Each row is followed by its group and then its class within the group.
[-24.0  -6.1  32.1   4.2  26.4  32.9   0.5 -23.5  52.1  23.7  44.8  13.5
   7.4  33.6  -6.8  -1.6 -20.3  13.3 -41.7  -2.0  11.5   6.9  13.5   4.3
  29.4 -31.4   0.5 -16.1 -10.9  -0.9 -24.8  32.9  -4.5  23.6  16.4   8.2
 -14.9   7.3  31.4 -16.7  12.0  -8.3   1.8 -18.0   3.5   2.2  -3.5  12.1
  25.2 -10.4 -12.3 -37.7 -23.0   0.7  -2.4]
z619:G
[-35.7  -5.8  -0.5 -17.8   7.4  28.3  -3.5 -47.7  44.8   4.5   8.0 -12.6
  11.1  23.3   3.3  21.3 -12.8 -14.7 -43.8  11.6  21.6   6.1  29.9   0.6
  27.3 -28.4 -37.2 -11.3  -6.9  15.7 -11.8  20.5 -10.8  10.4   2.5   0.8
 -29.4 -18.8  30.8   2.3   8.1  14.1 -12.1  -0.9 -25.3 -15.6   2.5  27.9
  -1.1   9.5  -4.2 -55.6  -5.9 -12.7  53.7]
Z956:A
[-15.4   3.8  13.6 -22.2  10.8  42.0 -12.7 -47.0   9.4  -0.6   4.9 -25.2
  -8.8  34.1  29.3  -8.4  -5.2  24.9  -8.4  10.5  19.0   4.0 -23.1  11.0
  26.7  -2.1  18.0  10.9  -1.3   0.6 -29.5  19.6   9.0  56.3   8.4 -13.3
  10.0 -14.2  69.4 -21.2  18.5  -8.3  -2.8 -43.2 -23.9  15.8  -6.1  10.2
  -7.1 -15.2  16.2  17.1  -6.9   3.0  -6.6]
z810:L
[ -8.4  -4.3  19.2 -12.7  14.9  13.7   1.4  -6.7  -8.4   9.2  36.7  17.6
   1.2  -4.1  -1.0  -8.3 -15.1  -2.6 -19.5   7.4   1.2   5.8 -34.9  -2.8
   8.4   1.4  14.1  15.4 -15.9  13.8  -6.9  20.6  11.6  -2.5  26.1   3.2
 -11.8  17.2  17.1   1.5  -6.2  -6.0  -8.7  -1.0   6.9  15.5   0.7   2.6
   9.2   6.8  -7.5  -7.6  -7.4  -0.9  -4.4]
z619:E
[ -6.0  -0.9   7.9  -4.5  19.9  22.2  14.4 -32.3  16.6  21.9  42.9 -11.0
  -4.9  25.5   1.5   7.2   8.8   1.7 -36.4  -0.2  12.0  -3.6  -3.8  -8.8
   0.6 -29.5  16.3   6.5 -11.2   6.0 -10.3  15.8   4.1   8.8  24.2 -14.4
  -2.6   4.2  13.5 -31.7   8.5 -19.8   9.0 -12.5  -8.5  21.2  -3.0   9.4
  19.6  -8.0   3.6 -38.1 -31.6   8.4  57.6]
z619:E
[-18.0   2.2  23.7   1.8  10.7  33.9   2.0 -26.8  12.4  16.0   2.5 -30.7
   1.9  26.0  30.5  12.2   0.9  -8.1 -24.8  13.5  13.2   8.2  22.7   0.4
  32.9 -21.8   0.8 -15.9  -0.5   9.2  -8.9  25.1  -8.4  38.8 -19.1 -10.7
 -10.8  -8.9  33.0  18.1   7.1   2.5   9.5  -8.3 -18.0   4.3  14.1   2.2
  -1.6  -5.8 -11.5 -21.4  -8.6 -27.8  32.1]
Z956:Y
[ -9.8  -2.6  -3.1 -17.7  18.2  35.8  -8.9 -38.4  11.6  13.9   7.6   5.9
   8.7  32.7  20.2  25.2 -15.4  -3.0 -26.6   5.2  17.2 -16.4   6.4   7.3
  16.9 -27.2 -11.9   6.2  -7.9  21.3  -0.1  15.7 -12.8   0.1   9.0  -4.6
 -20.4 -20.2  40.1  -2.3   6.5   7.8 -11.1  -4.6 -23.0  -4.9  -2.8  -0.3
  -4.3  -1.5  -4.2 -42.7  -9.2   5.8   8.5]
z810:W
[-19.8  -0.8  22.1 -10.9  -9.4  42.9   3.0 -33.5  32.0   0.8   8.5  -6.8
  -2.7  24.3  17.9  19.9  -6.8  -0.7 -25.2  -0.3  13.7   2.8  13.7  17.7
 -10.4 -23.2 -22.1   5.0   4.8  -8.5  -9.2  19.6  -9.7   5.4 -23.7  -5.7
  -6.3  -2.8  62.8 -20.8  14.2  -2.2   1.5 -29.8 -16.1  -4.4  -6.6  -1.6
 -11.7 -23.7  13.4 -29.2   7.4   5.7   4.7]
z810:W
[-28.3   5.1  10.0  -4.3   8.0  33.4   4.7 -22.5  64.4  14.5  34.3   2.5
   1.5  20.0   5.1   5.1 -21.3  -4.1 -36.2  -2.3  10.8   7.4  25.7  -6.5
  13.2 -22.4  -6.4 -12.4  -2.0   3.5  -3.6  24.2  -6.2  37.4  -9.3   4.0
  -6.7  -2.5  38.4   5.7  12.1  -6.8   8.9  -3.2   4.4   6.7   1.9   3.4
  11.9  -4.5 -16.4 -57.3 -33.7  -2.5   1.7]
z368:D
[-11.5  -1.4  29.2   0.2   2.6  18.0   4.8  -9.6  40.5  26.6  52.4   0.5
   3.0  26.7  -0.8   8.1  -5.6  -4.0 -43.9  -0.1  11.8  23.7  20.3 -14.1
  -5.8 -10.3 -13.1   7.1 -14.4   5.8 -16.5  32.9   0.9  16.2 -11.6  13.0
 -10.0  12.9  21.8  -5.1  15.7  -7.5   1.0  -8.3  -2.2   8.5  -4.8  12.8
   7.7  -8.2 -10.1 -48.6   2.1 -19.4  22.5]
z368:Z
[-11.9   6.3  -1.2  -9.7   9.6  22.3 -16.9 -29.0  -6.6   3.7  -4.3 -20.1
   2.1  39.6  24.5  13.6  -6.1  -8.0 -25.4  16.5   5.4 -14.0   2.5  -6.4
  28.6  -9.1   6.3   3.5  -0.5  14.8 -21.6   2.9  -2.3   9.5   9.2 -18.5
   0.0 -13.3  51.8  -5.5  -2.4   7.5   1.5   3.7 -21.9  10.4   1.7   9.1
  -6.4   8.3   1.3 -13.9 -15.0  12.4  18.7]
z810:L
[-14.6   9.6   5.9 -11.1  18.6  31.1  -4.7 -17.2  22.4  18.4  26.8  12.4
  -6.5  26.9   7.2  29.1  -8.1   2.8 -33.1  -1.0  18.0  -5.8  14.2   3.1
  -8.2 -26.4  -3.0  -0.8  -1.7   4.3  -9.7  26.8  -8.7   8.6   8.9   1.4
 -44.2  12.8  -0.7 -11.4 -12.6   7.8   6.1 -13.7  -1.5  10.0   1.9   7.3
   5.5 -12.4  -2.3 -25.1  -5.7   4.1   1.3]
z619:E
[-36.1 -10.9  16.9  -7.2  28.0  40.8  -2.7 -13.2  47.4  28.9  15.4   1.5
   6.7  18.2  22.8   6.1   2.3 -10.9 -27.3   2.5  25.1   5.1  33.0  14.7
  -4.1 -32.4  -2.2 -11.6   3.1  -2.1   4.2  26.2   8.0  12.8  -6.5  -7.4
  -3.8   1.1  19.0   6.9   6.5 -16.9   0.2 -22.4 -13.6   1.9   5.7   1.9
   6.4 -20.0 -12.4 -33.0  -1.5 -29.8  34.5]
Z956:Y
[-23.0   2.4  38.9  -6.0   7.9  27.3  -5.1 -13.1  30.2  22.0  41.3  -5.8
  -7.3  14.8  11.6  -8.7  -6.7  12.2 -26.4   4.9   4.7  19.9  -2.7  -5.4
  -0.5  -2.2  -2.9  -6.4 -10.7   3.6 -12.7  13.5  -0.7  18.7  -7.5  -4.1
   1.4  22.9  10.0  -4.8  10.6 -13.1  14.0 -14.1 -14.6  23.8  -7.6  11.6
  10.4 -10.2  -2.7 -22.3  -9.3   5.3   6.3]
z368:Z
[  6.3  -5.8   9.7   0.9   6.3  10.2   0.0 -12.7   4.6  22.2  41.4  -1.3
  -2.4   3.7   9.5  -4.7   4.1   2.9 -30.1  -1.5   0.5  21.2  -1.5 -29.2
  11.1   8.9  15.4   0.2 -16.6   8.4 -22.7  17.7 -13.5  20.5   4.9 -12.6
  -7.2   0.9  32.2 -22.9   7.9 -14.0   6.9   0.7   4.9  11.8  -7.2   6.5
   1.2  10.4 -17.4 -23.4 -21.5   1.3  -3.3]
z368:N
[-16.0   6.9  14.2 -13.7  -2.2  29.6 -11.3 -32.3  31.1   4.9  15.4  -1.8
  -1.1  24.8  25.7  15.2  -2.3  -0.1 -16.0   6.3  18.3   5.0  -5.3  -3.3
   0.0  -9.5   3.7  11.2  -8.3   0.8 -49.4  14.3   5.0  17.6  -3.1  -6.5
   0.0   1.4  25.0  -0.5  10.2   6.1  -2.6 -26.6 -18.0   0.3  -4.9   6.5
  -3.3  -8.7   2.6  -4.3  10.5  -2.6  -0.4]
z810:W
[-24.4  -1.0  22.2 -13.0  15.8  25.3   1.9 -22.4  19.5  18.8  39.4   8.6
  -4.1  28.0   6.9   6.9 -13.4 -13.2 -51.8   9.0   7.5  20.8   5.1  -1.2
  28.2 -10.4 -11.4  13.5  -0.7   8.0 -14.8  19.7  -3.0   9.7  18.2  12.5
   0.7   8.0  31.4  -8.9   5.0  -7.4   1.9  -8.7   5.0  14.3 -10.9   7.8
  25.1   1.4 -23.4 -19.7 -13.4  -4.1  10.3]
z619:G
[-25.4   6.9  12.4 -23.4   3.9  50.0  -5.9 -32.3  18.3   3.0  25.1 -12.1
  -0.7  29.5  26.9   2.8  -6.6   2.8 -30.0   1.2   4.5  -0.3   2.6   1.5
  13.1 -15.0  10.7  -4.9  13.6  27.5 -15.9  27.1  -1.5  12.1  -6.9  -4.5
  16.6   0.8  56.0  -6.3  10.6   2.7  -9.8 -13.0   1.0   9.3   3.9   0.4
  -9.4 -19.4   7.4  -4.8   1.8   1.5  13.8]
z810:W
[ -7.8   5.5   2.0 -19.5  33.3  28.8  -0.2 -29.3   5.6  19.5  21.3  19.4
  -3.8  -6.0   9.7  -4.3 -18.2  12.4  -4.6  -1.1   8.9  -8.4  -7.1  10.7
  12.4 -11.1  28.8  18.1  -6.7   7.1  -6.5  26.1  -0.2  -1.9  42.5   0.6
  17.6  17.1  41.5  -1.9   1.0  -3.7   0.3 -12.9 -12.7  17.7  -3.2  14.2
   8.0 -15.3   2.6  30.4 -17.3  16.3 -20.4]
z619:S
[-24.1   5.2  17.0  -4.6  12.5  24.7  -4.3 -17.5  25.9  21.6  -4.1 -11.4
   0.5  14.5  34.8   3.8 -12.1   9.5   5.5   1.0   6.7 -11.9  15.5   4.0
  19.8   3.5   4.9  -6.8  -3.0  -1.8  -8.2  26.8   2.6  18.1  -2.5   1.6
  -0.1  -0.1  21.7  19.1  11.8   8.1  20.1 -10.2 -47.7   1.7   3.9   5.6
  -1.6  -6.9  20.1 -13.4   4.0   0.1  15.3]
Z956:A
[-18.4  -9.1   0.4 -14.9  20.2  37.1  15.5 -15.4  33.5  21.3  31.5   4.5
 -13.4  18.6  21.7   7.1 -15.1   4.1 -28.7 -11.5  12.3  -2.1   8.7   0.5
  -1.3 -31.1   3.3   7.8 -12.4   6.9  -7.4  33.8  -2.6  12.6  21.1   4.6
   8.1  17.6  23.1  -4.1 -13.9  -7.3   3.2 -16.9 -12.5  10.6   1.3   5.8
  16.5 -16.3  -8.9 -23.7 -15.8   0.1   1.3]
z619:E
[-11.0  10.8  36.9  -2.2  27.7  18.0  -3.7 -15.0  22.4  27.2  21.0   0.3
  -1.3   3.2   5.9  -2.5  -9.1  14.8 -21.1   6.6  10.7  -2.3   3.6  -3.9
  19.9 -24.1  15.0  -7.9 -13.7  12.3 -19.0  35.2 -11.8   8.3  14.1   4.9
  10.9   4.7  33.4   5.4  23.1  -3.8  -5.7 -11.1 -19.8  11.9  -2.4  12.0
 -13.3 -10.2 -14.3 -12.9 -16.1   0.8   0.6]
z619:E
[-25.9  -8.5  16.3 -18.4   5.6  40.7  -3.4 -19.4  -8.9  20.7 -15.8  -1.0
   4.3   6.4  21.8  11.9 -17.4   1.4  -3.4   9.2   5.4   3.7  20.7  20.4
  14.6  -8.2   2.2  -0.1  -7.7  10.4   4.0  24.7 -24.6   0.2 -24.9  -7.9
  -0.1 -18.3  24.0  27.2  -0.4   0.8   4.9 -25.8 -26.6  -3.0  -2.0   9.6
 -25.6 -10.6  -1.6  -0.5   2.5   2.0  26.8]
Z956:Y
